Every row comes from one small tree of marks. The marks that hang from a mark follow it in brackets, in the order of their numbers. Every link used is in the known rows. Which tree was each row made from?
Each row is shifted at random along 7 fixed directions that mean nothing.
Known rows
q_348{q_695{q_167 q_733{q_9 q_239 q_565}}}: [  89 -169  148   31   64   57  265 -238  109  105 -162   21 -169   56
   84  -47  251  -71    0 -294 -230   40  165  223  -99  -17   77   43
  -70  123  100  -58 -157   -2    0   83   65  -67 -103 -210   63  132
  173 -266  168   84  -90  -25 -348  134 -388 -128 -225  173   76   13
   69   73  203  -94  -91  251]
q_695{q_9 q_167 q_776{q_808{q_565}}}: [   4  -49 -188  -31  -72  181 -104  136 -100  187  117  185  -79  -29
   82  -30 -145   27 -116  121  192  -71  -39  -52   -7 -170  -36   79
   33 -138  -42   17  143  225  -55  -25  131  206   29   26 -183   87
   21  128  -57  -24 -168   12  192 -245  325 -190   53   65  156   31
 -257  -29  156 -157  209 -220]
q_695{q_9 q_28{q_776{q_167}} q_733{q_565 q_808{q_589}}}: [  67   21   34   37  -77  196   48 -146   70  148  -49  143  -42  -61
  210  -49  174   27 -121 -124 -240   63  108  195  -27 -117   87  -78
  130    9  139  -39  -53   -3   68  -12   84 -116  -50 -172   69   31
  221 -106  101   44   25  -76  -55 -137 -153  -56  186  182  -41  -28
   30  111   74    5 -107  111]
q_808{q_565{q_9 q_733{q_239}} q_589{q_167}}: [ -87    9  -76  -28  -31  -88  -48  200  154  -13  244 -139 -113   84
  -55  126   13  108  -96   54  167   86  -67 -162  -13   21   71  272
  -39  -50 -165 -144   15  -81 -182  -79  -61  152  171  134  -52  -49
  -60  207   21  -74 -148  -62  233  -97  207 -183  -97 -145   64   21
  -51  -36  -71  -44  -92 -241]
q_695{q_733{q_239{q_167} q_808}}: [ -18    3  -69  -66  -86  -91   37    1    2   12   63    1  138  -15
   96  102   68  -30 -134  108  -64   62   54   32   -5 -104   20  -29
   26 -182   33  146  -38   45  -67  -57   34   69  127  -36  129  -34
   18  147  -64  -38  -51   54   37  -75   43   19  151  -48  -71   10
    0   36    6   -1 -101  -48]
q_348{q_589 q_695{q_9} q_733{q_565} q_776{q_28 q_808}}: [ 146  264  -31  106  123 -113  -76  -14   64 -109  233 -173 -266  184
 -161 -137   32   63  230 -145   -4  -25   -9 -181   53  125  -43   59
   21   83   27 -197   54 -159   66  107   25 -144 -172    2 -133  -42
   55 -225  110   57   87 -182   43  -36    1  -67 -141  191  150   12
   18  -35 -181  -88  120   12]
q_28{q_348{q_589 q_695{q_776{q_239}}}}: [  80  -56  134   77  251  162   87 -228   26   59 -197  110 -157  -11
   28  -90   60  -27   73 -235 -127  -44   17  126  -18   72   21  -54
   -2  293   77 -109  -72  -61  140   27  -19 -256 -196  -61   17  126
   66 -261   42   25  123  -62 -231  148 -152   18  -56  202   20  -29
   77  -24   63  -74  -39  151]
q_776{q_28{q_348} q_167 q_239 q_589}: [ -33   23    4  161  -23  157  -87  -51  209 -113 -113  179  129   35
   76  -57  -10  196  137  248 -167  211   45  210   30   16  -52  -93
  204   67   92   -7  -45 -122   89 -145 -112 -258  -87  121  151 -158
   64  -24 -118  -74  117   55  -36 -123  -58  169  217   15 -131 -127
   18   85   -3   16  -46  -55]
q_565{q_9 q_733{q_239{q_167 q_589 q_695} q_808}}: [  13  -61  157 -151   88   -3   63   26   -9 -193   38 -120   82 -147
  -28   76   41  -12  -29  -80    6 -104   20  -23  -18  -82 -103  -46
  -13  140  -21  -62   -3  -56   62  -14 -146  -11   21  143   70   63
  -41 -128   33  -65  135    7  -21  172  219   22  -61 -275   79   76
   64  -50 -224   76 -177   37]
q_565{q_9 q_348 q_733{q_239{q_808}}}: [ 112   95   59 -294  124 -128  -89   13 -494  -87   13 -208   75 -147
  -52   41 -138 -272   32 -216  185 -339 -196 -287   28   18 -144 -269
   -3  110  -70    0  137   58  172  136 -113   46   -7   47 -201   52
  -60 -136  -17   34  276  -67  116   99  163  185  -47 -205  -93  155
   90 -210 -316  202   10   74]
q_776{q_28{q_348{q_695}} q_239 q_589 q_808}: [-157  132  -64  -11 -298 -253 -287  380 -144 -139  133 -125  264  -23
  -61   78 -177  -86   87  420  221   61 -170 -271   65  107 -148  -55
   62 -301 -110  171  150  153 -122 -151  -48  107  152   82  -85 -181
 -224  331 -248   51   82  152  441 -159   64  286  149 -253 -229   65
    2   99 -259  230   96 -282]
q_348{q_695 q_733 q_776{q_589}}: [  11  121  -54  -54  169    3  -71   85 -257   45  103  -68 -109  -62
 -104  -94 -283   -5  -29   59  155 -231 -180 -216    5   57  -55   -5
 -135   89  -14  -59  161   48   97  -67   -9   37  -64  220 -120  174
 -209   -9  -64  -44   54  -54   44   65  455   15  -10 -121  162   31
  -88 -110 -102   30  188 -189]
q_808{q_565{q_733{q_239}} q_589{q_167}}: [  56  267 -184 -155  107   -4 -165 -177 -219   73  114   91   94    1
   85   78 -139  107 -191  196   -2  -49 -149  -64   61    1   48 -218
  163   -5   54 -109   17 -172  150  -39  -77 -168   54   69   84  -43
   57   80  -73 -102  152 -107  131 -250  357  123  385   73 -271  -18
   49  -18 -167  143  -90 -208]
q_565{q_9 q_348 q_733}: [ -48 -102 -103   71  -26  -26   -7   12   99  -78 -122   59    7  120
 -137   76   36  -82  157 -154   54   66  -83   42   28   31  108   74
 -102   19 -170  173  -75  -37  -70  202   33  120   32  -29  -34 -242
   79  275   16  -69  -94   14  -26  105 -322  -24  -96  122  -90   15
   -6 -146  145 -111   -7  168]
q_565{q_348{q_733{q_239{q_695}}}}: [   6  142 -105  179  248   33 -262   40   92 -158  -42   83  -32  130
 -214  113  -69    9  233   27  155  -95 -114  -75   61  165  136   34
  137  149 -264  -75   49 -253   79   31 -173 -249 -130  107    8 -226
   -6  124 -128  -35  153  -79  301  -67   23  127   24  199  -69  148
   56  -57 -326   26  -83 -154]
q_776{q_28 q_167 q_589 q_808{q_565{q_348}}}: [ -69  -23   44  -62 -146   58  -63   97  -36  -24   -8   61  137 -118
   41  -55 -148  134  -34  288  -31  102  -19   76    0  -30 -180  -78
   82   -9   79   52   17   77   19 -188  -97  -26   66  165   30  -32
  -97   31 -112  -64   68   79   -4  -87  125  120  154 -336  -85 -108
    1   10  -24   93   11 -105]
q_565{q_9 q_348{q_589{q_167}} q_733{q_239}}: [  17  -50   75  -59   15 -111   23  -42 -147  -81 -114 -151   26   26
 -111   43  -11 -158   82 -206   36  -86  -81  -88   -3   75   41  -20
 -109  123 -108   62    4  -25   51  160  -31   88   13  -17  -47  -97
  -21   45   50   -1   60  -25  -49  200 -231   57 -127  -61  -72   81
  100 -115  -54   85  -23  165]
q_239{q_167 q_695{q_733{q_9 q_565} q_776} q_808{q_589}}: [ 103   29 -226 -160   61  157 -131  -74 -289  113  107  238   55 -103
   28  -35 -249   57 -206  147  239 -250   -5  -73   44 -209 -104 -163
   68 -131   24  -54  164   98  147  128  105  161    2   33  -94  196
   46  -85   38  -23  -24  -22  106 -192  640 -150  120  100  147   37
 -252  -29   66  -85  260  -94]
q_28{q_348{q_589{q_167} q_695{q_733{q_239 q_565}}} q_776}: [  13   28  -70  -23   57  -39   28 -101  -99   81   32  -26  -16   19
   66    6  -67   18 -164   -5   62  -82   -3 -194   -8  -90   57   86
  -62  -74   47    9   62   59    5  -10  133  213   81   -1   20   83
  -27  -18   64   -3  -44  -74   25  -13  254 -151   24   10  152   37
 -148   10  110  -69  138  -29]
q_28{q_348 q_776{q_167 q_239 q_733 q_808}}: [ -19  -63   75   39 -166  -69  130  -52  209 -121  -13  -58   80   81
  123  -42  185   32  123   -6 -120  270  126   92   13   -3 -143    0
   68  -93  183   71 -115    4 -120  -32    1  -38   42 -112   20  -59
   88 -146   57   51  -17   67 -151   18 -279   41  -45  -55  -41 -136
   17   12  170 -123  -13  203]
q_28{q_348{q_695{q_776}}}: [  -4   38   29   29  184   50  -12  124   24   42  118  -45 -197  -82
   38   54    9  -24  -22 -129  129  -97  -72 -151  -30   -9   10  103
   24  120  -77 -160   59    6  -49 -109  -52  -15  -29  117  -72  154
  -71  -52  -73  -12   59  -90  182  -41  253 -116  -92  -58  173   86
  -39  -64 -150  -83  -71 -191]
q_695{q_28{q_348{q_733} q_776{q_808}} q_167}: [  30   74 -306  111  -26  109 -121  -90   34   82   21  253   20  134
   51  -16  -79  105   35  100   72   18    2   -2   61 -138   67   57
   81 -194   -4  151   58   33   10  105  181  113  -21  -82  -24 -161
  155  216   57  -42 -136  -41  109 -227  108 -135  162  334   73  -22
 -220  -60  269 -278  228   16]
q_695{q_28 q_733 q_776{q_589{q_167} q_808}}: [  18 -187  -29  -42 -334   66   92   81 -185  285  -40   65  -75  -44
  103 -116   53 -154  -22 -144   76   28   79   88  -32  -90  -59   30
 -119 -193   38  140   55  332  -87  212  283  317    4 -290 -237  130
   49  105  134  129 -283   95  -93  -16 -265 -161 -168  105  115  -15
 -100  -39  436 -147  245  214]
q_776{q_167 q_589 q_733 q_808}: [ -12  -44   27   96 -171   53  -57  130  166  -96   87   16  -12   57
   25  -79   45  100  181  130   39  212   73   76   14   32 -171   77
   94    0   35  -27    8  -12  -62  -55  -90  -60  -53  105  -94  -51
   -4  -79  -52    9  -33   27   28 -122  -39   18  -58  -91   59  -67
  -27   -3   10 -103   19    2]
q_565{q_348{q_589 q_695 q_733{q_239 q_808}}}: [ -27 -204  164   43  126  -10   80 -178  -95   21 -392   15   31   29
 -186  -42  -77 -157   83 -132  -49 -145  -26   85  -40  169  102   49
 -216  210  -93  166  -57   28   93   42  -19  -61  -98  -75   46  -19
 -110   -7   38   48   19   60 -278  375 -384  146 -132   51  -62   69
  138  -12   68   77   20  231]
q_348{q_776{q_733{q_9} q_808{q_589}}}: [  76   22  -87   45  194  238  -54   25  179  -33  204   39 -212   99
  -23 -134  -83  327   60   29   88  -11   24  -56   16  -83  -69  221
   65  189   11 -266  105 -106   48  -87  -89  -46 -137  308 -150   41
   13 -218   74 -119  -58 -146   20 -148  496 -216  -39   -2  362  -66
 -197 -123   13 -225   95 -178]
q_239{q_167 q_589 q_695}: [-121 -191  246  -32  182  254  213  -60  146   18 -191  218  119 -372
  105   32    8  114 -204   70 -200   -3   74  365  -64  -75  -29  -94
  -33  283  108  -37 -145  -23   74 -242 -148 -222  -32  145  326  263
 -134  -42  -97 -137  118  123 -288  282  226   44   91 -260   13  -84
  131   56  -20   62 -302  -13]
q_348{q_589 q_733{q_9 q_239 q_808{q_565}}}: [ -33  -57  104   95  116  -22  -28   23  173  -47  -55 -103  -59   82
 -118   21   40   35   10   -3    7  -33   36  -52  -54  122  109  262
  -66  112 -136  -55  -12  -87  -55 -136 -109  -86  -27   68   14  -49
  -95  -45    4   41  -31  -51   54   86  -61    0  -89   -6   65   59
   67   91 -145   66  -94  -63]
q_239{q_589{q_167} q_695{q_9 q_776}}: [ -16  106 -109  -62 -152  -62  -81  126 -168   61  150   31   99 -121
   80   85   -5 -109 -101   48  158  -24  -64  -86   50  -65  -14 -171
   29 -197  -10   15   65   92  -38  128  144  129   64 -120  -47   90
   -3  180  -73   26   -7   50  223 -105  150  -20  104  131  -92   63
  -21   59  -51   57   42  -94]
q_565{q_348 q_733{q_239{q_589{q_167} q_808}}}: [-134   28  -92  108  -51 -132 -155  281  252 -226  126  -96  102   65
 -180  222   33   25   77  100  185  118  -29 -134   62   46  103  217
   35  -98 -298   74   21 -135 -161  -30  -85  120  169  129   88 -271
 -101  390 -126  -99  -22   20  389   -3   64  -33  -25 -106    5  103
   -3  -34 -247  -30 -137 -200]
q_695{q_9 q_28{q_776{q_589}} q_733{q_348}}: [  18   76   70   38  -12  184  -39  120  -37  139   45   39 -102 -186
  156  -22   77  -47 -123 -164  -87  -75   -6    9  -41  -89   75  -38
  104   55   14  -97   93  107   49  -60   57  -28  -49  -51  -55  106
   55  -10    1   54   90  -79  170 -113   35  -42  107    7   65   46
   -9   54  -92  109  -73  -69]
q_776{q_167 q_239 q_733{q_348{q_695}} q_808{q_565 q_589}}: [ -25  -52   93   16 -143 -148  -44   76   62  -62   55 -116  -57  133
  -89  -44  -12    8  115  138  103  122   46  -31    3  176 -152   75
   41  -66   -9 -102  -15   -9 -106  -47 -102  -71   28  -46 -118   12
  -57 -157   25  135  -36   59   16  -51 -194   61 -196 -117  -54  -40
   36   64  -39   28   59  -12]
q_808{q_565{q_9 q_348 q_733{q_239{q_695}}}}: [  52 -114   22  -90  247   88   -9    9  -40  -32   -2  -19 -208   32
 -142    3  -77   25   69 -210  207 -196  -65 -126  -23  -11  -35  132
  -69  218 -152 -184   45  -30   43   95  -87   75  -44  122 -185   56
   -5 -137  123  -36  -20  -86  -15   96  196 -161 -298 -102  217   67
  -94 -203    0 -105   51   26]
q_348{q_589{q_167} q_695 q_776{q_28 q_733 q_808}}: [   3  304 -121   28 -149 -237 -116  -36  -72 -126  125  -86  127  124
  -99  -25  -92   39  153  236  -73  107  -81  -66  119  134  -29 -170
   57 -125   80   79    2 -139   47   60   19 -124  -14   -8   94 -222
  -36  151  -78  -25  112   10   56  -61  -92  213  206   75 -232  -27
  119   12 -156   99   53  -28]
q_695{q_28{q_776{q_239}} q_167 q_733{q_348}}: [ -36  -56   13  -98 -137   42  149    3 -168  214  -46   61   54 -166
  201    3    7 -103 -253  -10 -158  -37   57  103  -53 -163   34 -120
  -39 -170  130  145    8  252  -18  -33  164  172  118 -153   67  136
   21  113   19   29  -73   82  -94  -10  -44  -39  115 -103  -12  -49
  -65   35  233   45   32   39]
q_808{q_565{q_9 q_348{q_695 q_776} q_733{q_239}} q_589}: [ -20   37   88 -118  104 -133   14  -20 -119  -40  -46 -162  -74    4
 -176   50  -61 -119  -41 -167   -8  -97 -163  -94   -3  164   70  -42
 -134  122  -71  -40  -51  -90   22   37  -92  -68   77  -14   -4    1
  -63   20   53    1   99  -39  -40  208 -138   97  -82 -125 -170   17
  147  -80 -148  175  -92   39]
q_733{q_9 q_239 q_565{q_348{q_589}}}: [  75 -166  154   14  214  125   63 -209  -32   18 -284   31  -14    3
  -24  -53   18  -16    1 -162  -75 -131   62   57  -71   18   68   30
  -41  250  -18  -48  -28  -30  128    4  -81  -68 -112   22    9   37
   25 -290   49   32   59  -53 -199  134 -124   16  -92   42   48   38
   41   41   15   80  -30  132]
q_565{q_348{q_589 q_776} q_733{q_9}}: [  18  136 -150  141   14 -194  -19   75  291 -198  221 -155 -137  253
 -164   84  157   63  135 -166   -3  193    3 -131   55   33  109  181
  -52  -75 -105   17  -66 -193 -140  169   52   85   91   24    6 -262
  103  161   64  -76  -81 -124  108  -20 -163 -170  -81  147   51  -53
  -37  -94  -14 -184  -33   37]
q_776{q_28 q_167 q_239{q_695} q_589 q_733 q_808}: [ -46 -194 -110    9 -125  325 -120    6  -35  -43 -110  328  174   48
  -35 -246 -367  334  151  523   95   21   50  167   52 -136 -275  -20
   54    6   99   40  149  149  165  -62  -18   84 -126  295  -88  -60
  -63  -43  -20 -122 -104  185 -193 -102  401   54   82 -177  185 -136
 -306  -34  325 -118  393  -67]
q_695{q_28 q_776{q_167 q_733 q_808}}: [  -1  176   52   25 -340 -192    0  124   26  -35  123 -121   53  -16
   97   56  256 -192  128  -32 -170  234   47  115   39   90  -57 -224
  156 -209   96   90  -98  -15 -116   70   -1 -169   44 -261   32 -110
  109   79  -85  129   91   58  118 -138 -518  202   82   28 -321  -22
  236   74 -144  108 -190  107]
q_733{q_808{q_565{q_348{q_695{q_9 q_167}}}}}: [ -28  -59   34  -45  -85 -138   39   27  -30   63  -35  -35  -16  -14
    6   92   61 -149  -56  -77   26   15  -25  -15  -37   29   39   22
  -58  -84  -61   90  -69   85 -123   -7   53   58   99 -157   -6    8
   -8  109  -12   60  -55   34   38   34 -252  -21  -63    8 -111   62
   79   29  -11   19  -70   30]
q_733{q_348{q_776{q_28 q_239}}}: [  10   23   12   36   -5 -176   20   81   13  -44   22 -144  -43   86
  -53    0   54  -80  128  -48   63   20   21  -90    5  106  -22    9
  -14  -92  -25   -7   -1    1  -90   44   -5   16   -8  -71  -93  -23
  -35  -64  -17   88  -47   36   25    6 -204   42 -157   39  -10  -21
   30   -7   -7   11   50   22]
q_695{q_9 q_28 q_776{q_167 q_733}}: [ -27  -17    6   -9 -219   75   66  148  -75  175   77   18  -65 -107
  140  -60   39  -95  -59  -34  -65   12   22   84  -28  -98  -15  -72
    1 -127   77   20   45  204  -55   10  132  116   19 -108  -73  120
   35   79  -14   57  -86   69   -4  -89  -90  -57   -5  -43   25  -25
  -49   26  137    4   57  -14]
q_733{q_9 q_348{q_776{q_28 q_167}}}: [  80  102  -98 -146  -85 -201   88  -53 -198    2  167 -169   71   27
  102  -45  -51   22  -97   67    8  -38   24 -163   -2 -139 -121 -138
  -11 -227  179   33   55   98  -15   63  107  227   85   16  -52   64
   33 -154   50   13  -51   -5  -85 -129  155  -54   43  -76   45  -82
 -111    3   98   14  175    2]

Write each row's tree
[ -57 -204  138  153  116   80  -67   21  230  -68 -248   23   60   39
 -111   84   65    7   25   17   84  -49   97   36  -63  107  159  242
   49  115 -225  -54   -4  -88  -59 -130 -176  -73  -43   33   40  -74
  -51 -118  -47   83  -22   14  138   36 -159   33 -125   53   25  133
   52  193 -179  130 -136  -75] => q_733{q_9 q_239{q_808{q_589}} q_348 q_565}
[-112 -193   88  131 -114  -84    8  145  136  -59 -166 -106   56   76
 -156   26   21 -104  147   17  154   22   63  -12  -18  164   92  248
 -137  -52 -183  102    2   -1 -160  -18  -37  103    8  -46  -38  -61
 -178   96  -33   94 -186  130   51  197 -268   30 -252   -5   76   82
   42   44   17   17   35   54] => q_348{q_776{q_733{q_239{q_589{q_167}} q_808}}}
[ 117  -67  -44   35   60  239   57 -182   44  124  -84  160  -97   33
  120 -102   99   92    5 -185  -80  -47  113  108  -21 -169   31   46
   80   64   68  -38   20   59   83  120  123   30 -147 -105  -86    0
  220 -175  189   26  -75  -89 -119 -102  -50 -166    6  246  186  -11
 -123  -31  246 -165   87  170] => q_695{q_28{q_776{q_808}} q_733{q_9 q_348}}
[  10  120  -28  -96  -26 -185   87   -3 -142   85  186  -60  -37  -63
  105   47   24  -86 -150   15  -62   43  -47  -63    0  -20  -45 -119
  -85 -101  121   52  -48   69  -35   -5   83   30   88  -34   63  134
  -34   79  -54  -22   22  -25  -48  -22   69  -24   84  -10  -96  -40
   48   10   -2  -21  -58  -40] => q_348{q_589 q_695{q_167}}
[  14   49   18  -43  161  -15  -73   40 -141  -72  -39 -102    1  -27
 -106   40 -107  -88   53 -100   64 -175 -148 -125   -2   58   44  -33
  -25  158 -130   -5   69  -42   84    5 -110  -30  -32  132  -52  -54
  -69   41  -59  -44  142  -59   92   86   69  103  -12 -102  -32   97
   55 -119 -209  119  -39  -57] => q_565{q_9 q_348{q_733{q_239}}}
[ -19 -137  -88    9   28   76  -80  -44    1   14 -134  144  164   42
   -2   32  -52   27  -17  150  114  -24   28   10   20  -54   37   74
  -25  -63  -77  145   20   40   16   -6   12   79   -7   47    9  -71
  -24   86  -59  -40 -103   64   25  -28  110   30   96  142    4   34
  -88   38   96  -47   51  -20] => q_733{q_239{q_589} q_808}
[ -21  139  -98  -47   57  -67  -43   15 -179   48  142  -36   18  -50
  -20    8 -224   43 -220  209    4 -147  -94 -166  -22  -66   40    2
  -98  -57   13   25  100   55   47 -113   44  134   85  196   86   77
 -130  109  -87  -76   32  -63   72  -55  433  -49  163 -136   62   38
 -107   63 -100   88   94 -244] => q_348{q_589 q_695{q_167} q_733{q_9 q_565}}
[ -10  -61   71  123  185  161  -67  -71  105  -39 -251  120   29  -38
  -35   56   12    7   58  -48  -34  -64  -24   97  -43   60  142   27
   87  240 -138  -41  -38 -134   58  -87 -166 -184 -102   95   79  -99
   12  -53 -118  -21  122  -50   62   10 -105   85   44   58  -67   90
   90   48 -178  116 -170  -46] => q_733{q_9 q_565{q_348}}
[ -67  168  -97    4 -218 -300 -109  250  244 -227  339 -138   69  132
  -72  122   86  111  115  306   68  238   72  -80   68   49 -127   18
  146 -318  -35  -58  -48 -120 -207  -57  -70  -25  170    9   56 -180
  -25  146  -67   11  -43   88  259 -201   29   32  -23 -159  -96  -46
   21   59 -186   -7  -73 -162] => q_776{q_28 q_239{q_167 q_695} q_733{q_808{q_565}}}
[ -50  -37   22 -142   54   46   37  -19 -159  199    8   38  -55 -141
   74   20 -110   16 -218   17   90  -84  -99   -9  -43   34    8   12
  -66   89   -6 -114   -4   28  -10 -103  -50   20   65   43  -41  194
 -111   48   -5  -25  -35  -23  -35   10  221  -46   13 -137  -38  -27
   38  -56   38   54  -59  -96] => q_808{q_565{q_733} q_589{q_167}}
[ -96   83  -28  192 -130  -96  -58  247  190  -75  172 -104 -124  144
 -143  -47  -39   42  143  158  -10  113   -9  -67   35   97   32  160
  -61 -115  -60  -15   53   -3 -105  -59   52   20   16   49   11  -96
  -92  192  -41   11  -86   54  119    0  -83  -37  -98  -25   84  -20
  -60   65  -46  -35  103 -167] => q_348{q_589 q_695{q_9 q_28} q_776{q_167 q_239 q_733}}
[-145  -72  132  152  -13 -125  -80  306  128 -119  -53 -177  -20  -13
 -226  117  -29 -115   71   59  148  -45   -6 -141  -31  156  110  221
  -83  -35 -264   27   44  -33 -139 -131 -119   73   98   80   63  -51
 -230  140 -127   64  -14   70  276  137  -96   23 -229 -222   76  144
   41   97 -276  136  -64 -182] => q_733{q_239{q_589} q_565{q_348{q_695{q_28} q_776{q_167}}}}
[-113  -86  -85  218  150  356 -103  -52  219    5 -233  339   36   61
  -67  -29 -178  224   94  303  -53  -25  -26  197   13  -22  154  143
   69  168 -100   26   33  -98  113 -184  -89 -156 -150  238  184 -164
  -22  177 -108 -149  -21   54   -2  -31  176   49  162   78   85   41
 -125   35   54  -68    9 -199] => q_348{q_695{q_28{q_776{q_167 q_733{q_239}}}}}
[ -18  -37   36  -71 -155 -124  124  -23  -43   36  -15 -167   45   16
  -26 -100  -48   54  -62   39  -50   17   40  -18  -46   15  -25   73
 -155  -97   88   51   -6   68  -69  -28   94  164   60  -33  -23   39
  -92  -29  113   34 -153   50 -178  121  -64  -38  -68 -130   65  -78
   11   34  156   59  142   83] => q_348{q_733{q_9 q_808{q_565}} q_776{q_28 q_589{q_167}}}
[ 143   54 -103 -101  104  -48  -30 -158 -193    2   59  -38   -2   71
   24    2  -17   -8   -6 -105  134 -116   15 -143   32  -69  -36  -74
   40  -16    7  -71   66  -40  110  206   47  115  -33  -17 -104   31
   94 -159   96    6    3  -89  -12  -84  178  -76  -33  144   81   35
  -87  -89   44  -66  116   76] => q_565{q_733{q_239{q_589{q_167}} q_348}}
[-113 -127   62  -36 -146  -24   89  138 -125  164  -90   12   58 -163
  124   20   -2 -174  -75   30   75  -38  -28    4  -53   -4  -29   -5
 -107 -130    7  154    6  219 -119  -78   53  146   62  -97  -49  132
 -115  134  -60   84 -107  122   -3   55 -105   29  -60 -107  -31    9
   11   23  138   26   11   31] => q_695{q_28{q_776{q_167}}}
[ -31   -1    0  -90 -130  -55   71  103  -71   41  114   44   91 -201
   96   64   69 -120 -160  -11   28   22   25   56   10 -102  -76 -191
  -33 -182   84   58  -31  130  -63   87  130   94   98 -154   48  203
    2   86  -32   26  -18  111   14   35   80  -43   31   12  -65  -28
    5   69   39   12  -25   24] => q_239{q_167 q_589 q_695{q_9 q_776}}
[-170 -254   48  320  -53   39    2  104  379  -86 -264   74   27  138
 -170   13   32   -9  197   50   90  137   98  122  -10  158  158  324
 -103  -32 -178  138  -66  -56 -179  -44  -35   37   -6  -38   63 -126
 -103  142  -43   60 -214  144  -10  188 -361  -17 -246  103   81  -13
  -39   74  169 -112   57   90] => q_28{q_348{q_776{q_167 q_733{q_239{q_589}}}}}
[-128 -123  195  228 -124  194  141  162  378  103 -143   86 -135  -96
   55   17  303  -74   68 -214 -290  191   93  370  -65   70  213  108
   12  123  -49  -13 -147   11 -142  -87    5 -193  -70 -177  115  -25
   62  172  -44   48  -59   81  -50  111 -587    7  -74   75  -74  -10
  187  112   41   39 -296   59] => q_695{q_9 q_28 q_776{q_733}}
[  10   88  -74  -72  -66 -150 -135 -193 -251   25 -195   10  250   52
   20   16  -92 -166  -56   67   62  -88 -113 -120   35  123   39 -187
    9 -183   33  171    1   17   37   59   50  -47   50 -242  -50  -81
   27   10   12  150   74   27   64  -17 -196  258  212  225 -351    6
   72   95   11  206  124  143] => q_28{q_348{q_733{q_9 q_808{q_565 q_589}}} q_776{q_239}}
[ 210  129  109  -81  179 -186  204 -220   21  -19  179 -235 -250   94
   39  -59  296  -47   44 -392 -149   48  114  -43  -13   58  -73  -74
  -36   92  187 -222 -141 -153   43  179   40 -146  -87 -173  -32  197
  159 -445  217   90   70 -170 -268   86 -130 -113 -237  167   71  -53
  133  -25  -15 -110  -88  247] => q_348{q_695 q_733{q_239{q_589} q_565}}
[ -14  -73  167  -19   28  -98    9  162   68 -122   24 -200  -14  -59
  -58   77  171 -160   92 -201  133  -44   24 -108  -25  100  -37  105
  -38   59 -146  -61   -1  -24  -87   17 -117   -6  -14  -35 -103   44
  -65 -102   12  106   38   -1  126  144 -112   23 -254  -62   46  109
  118   12 -223   61 -148   64] => q_565{q_733{q_9 q_239{q_589 q_808}}}
